Here is a tiny trained network, its code and every weight. The questions are about switching its units off for an input and a class, where a switched-off unit gives its printed mean instead of its output.

import numpy as np


def w(rows, s, z=0):
    codes = np.array(rows[::2]) - 128.0
    scale = np.full(codes.shape[1], s)
    scale[-1] = z or s
    return codes * scale


def f(y):
    return y / 2 * (1 + np.tanh(0.7978845608 * (y + 0.044715 * y**3)))


def log_softmax(a):
    a = a - a.max(-1, keepdims=True)
    return a - np.log(np.exp(a).sum(-1, keepdims=True))


def net(x, mask):
    res = np.array(x, float).reshape(1, 6) / 4 @ E
    y = f(res @ A[0][:, :-1].T + A[0][:, -1])
    res = res + np.where(mask, y, B[0][:, -1]) @ B[0][:, :-1]
    return log_softmax(res[-1] @ U[:, :-1].T + U[:, -1])


A, B = {}, {}
E = w([
[29,173,78,219],'x0',
[92,154,255,151],'x1',
[123,139,129,117],'x2',
[129,127,128,130],'x3',
[129,120,128,136],'x4',
[221,223,128,180],'x5',
],0.014)
A[0] = w([
[31,138,181,72,143],'neuron 0',
[173,163,172,185,101],'neuron 1',
[207,78,93,68,170],'neuron 2',
[153,155,170,169,101],'neuron 3',
[73,152,86,174,166],'neuron 4',
[126,118,232,107,112],'neuron 5',
[122,86,104,102,170],'neuron 6',
[166,161,62,149,118],'neuron 7',
[128,143,219,162,163],'neuron 8',
[111,83,84,100,163],'neuron 9',
[203,239,123,153,162],'neuron 10',
[220,80,161,54,244],'neuron 11',
[92,53,185,134,148],'neuron 12',
[108,164,182,171,104],'neuron 13',
[105,109,68,114,166],'neuron 14',
[143,120,200,116,107],'neuron 15',
[121,90,96,110,138],'neuron 16',
[127,155,168,164,107],'neuron 17',
[75,102,185,148,112],'neuron 18',
[111,94,82,96,140],'neuron 19',
[45,163,149,219,109],'neuron 20',
[114,67,68,116,148],'neuron 21',
[101,113,21,117,132],'neuron 22',
[194,94,129,131,116],'neuron 23',
[148,103,92,74,125],'neuron 24',
[219,193,2,134,126],'neuron 25',
[37,177,119,201,122],'neuron 26',
[113,109,105,103,132],'neuron 27',
[54,135,169,149,80],'neuron 28',
],0.013,0.011)
B[0] = w([
[112,46,88,156,192],'neuron 0',
[173,216,132,110,171],'neuron 1',
[105,107,66,2,210],'neuron 2',
[155,186,136,104,158],'neuron 3',
[72,201,96,220,185],'neuron 4',
[144,75,214,243,190],'neuron 5',
[77,140,160,77,167],'neuron 6',
[195,117,112,207,164],'neuron 7',
[138,127,201,40,199],'neuron 8',
[81,173,167,92,173],'neuron 9',
[252,188,95,171,216],'neuron 10',
[154,95,139,44,252],'neuron 11',
[106,62,132,145,183],'neuron 12',
[138,171,87,78,169],'neuron 13',
[55,157,186,143,172],'neuron 14',
[153,128,203,197,168],'neuron 15',
[113,155,158,98,156],'neuron 16',
[143,217,92,56,155],'neuron 17',
[118,47,58,114,171],'neuron 18',
[91,175,165,104,165],'neuron 19',
[101,174,21,92,201],'neuron 20',
[97,188,174,106,177],'neuron 21',
[77,179,194,172,188],'neuron 22',
[178,148,84,93,162],'neuron 23',
[95,126,112,96,166],'neuron 24',
[217,21,88,197,211],'neuron 25',
[117,162,52,129,202],'neuron 26',
[103,154,152,118,147],'neuron 27',
[108,99,49,117,168],'neuron 28',
],0.0083,0.022)
U = w([
[91,134,145,53,210],'0',
[42,193,151,192,120],'1',
[221,82,67,116,189],'2',
[163,142,76,249,52],'3',
[134,55,215,121,172],'4',
[83,114,53,119,200],'5',
[224,183,216,102,4],'6',
[166,236,87,105,16],'7',
],0.012,0.0038)

Each question gives the input, the list of numbers given to net, and the class t.
The units are the neurons (one row each of A and B). Each row of codes is followed by its name. A weight is (code - 128) times the scale printed after its matrix; where a second scale follows, it is the last column's (A, B and U).
mask holds one flag per neuron, in row order. A switched-off neuron (its flag False) gives its mean, the last column of its row in B, instead of its output. The means were averaged over made-up inputs and are rounded, as every weight is.
A unit's drop is (log p(t) with every unit on - log p(t) with that unit switched off) / (log p(t) with every unit on - log p(t) with every unit switched off).
The circuit of an input: a set's keep is (log p(t) with only the set's units on - log p(t) with every unit switched off) / (log p(t) with every unit on - log p(t) with every unit switched off). Starting from the 12 units with the biggest drops (on a tie, the unit counted first), units are removed one at a time, each time the one whose removal leaves the highest keep (on an exact tie, the one counted first), for as long as the keep stays at least 0.8.
circuit, biggest first: the units of the circuit, biggest drop first
most important unit: the unit with the biggest drop
top k neurons: the k neurons with the biggest drops, biggest first
drop of u: that unit's drop, to one decimal
input [-1,4,5,0,-8,0], class 4: most important unit	neuron 10
input [0,5,4,-7,-4,1], class 6: circuit, biggest first	[neuron 8; neuron 2]
input [-5,-3,-3,4,7,0], class 0: circuit, biggest first	[neuron 10; neuron 2]
input [3,0,4,-2,-1,2], class 3: top 2 neurons	[neuron 2; neuron 11]
input [7,-8,4,6,8,0], class 1: top 2 neurons	[neuron 22; neuron 14]
input [-4,1,-4,4,5,2], class 6: top 3 neurons	[neuron 25; neuron 0; neuron 18]
input [0,-2,4,-4,-5,-5], class 0: top 2 neurons	[neuron 5; neuron 4]
input [-7,0,4,-8,-4,-1], class 0: top 2 neurons	[neuron 2; neuron 25]
input [5,0,0,6,2,3], class 3: top 2 neurons	[neuron 2; neuron 11]
input [0,6,-7,-5,-1,-4], class 4: drop of neuron 5	0.2
input [7,2,6,4,-4,-1], class 5: drop of neuron 20	0.1
input [8,-2,2,-8,-4,0], class 1: drop of neuron 22	0.3
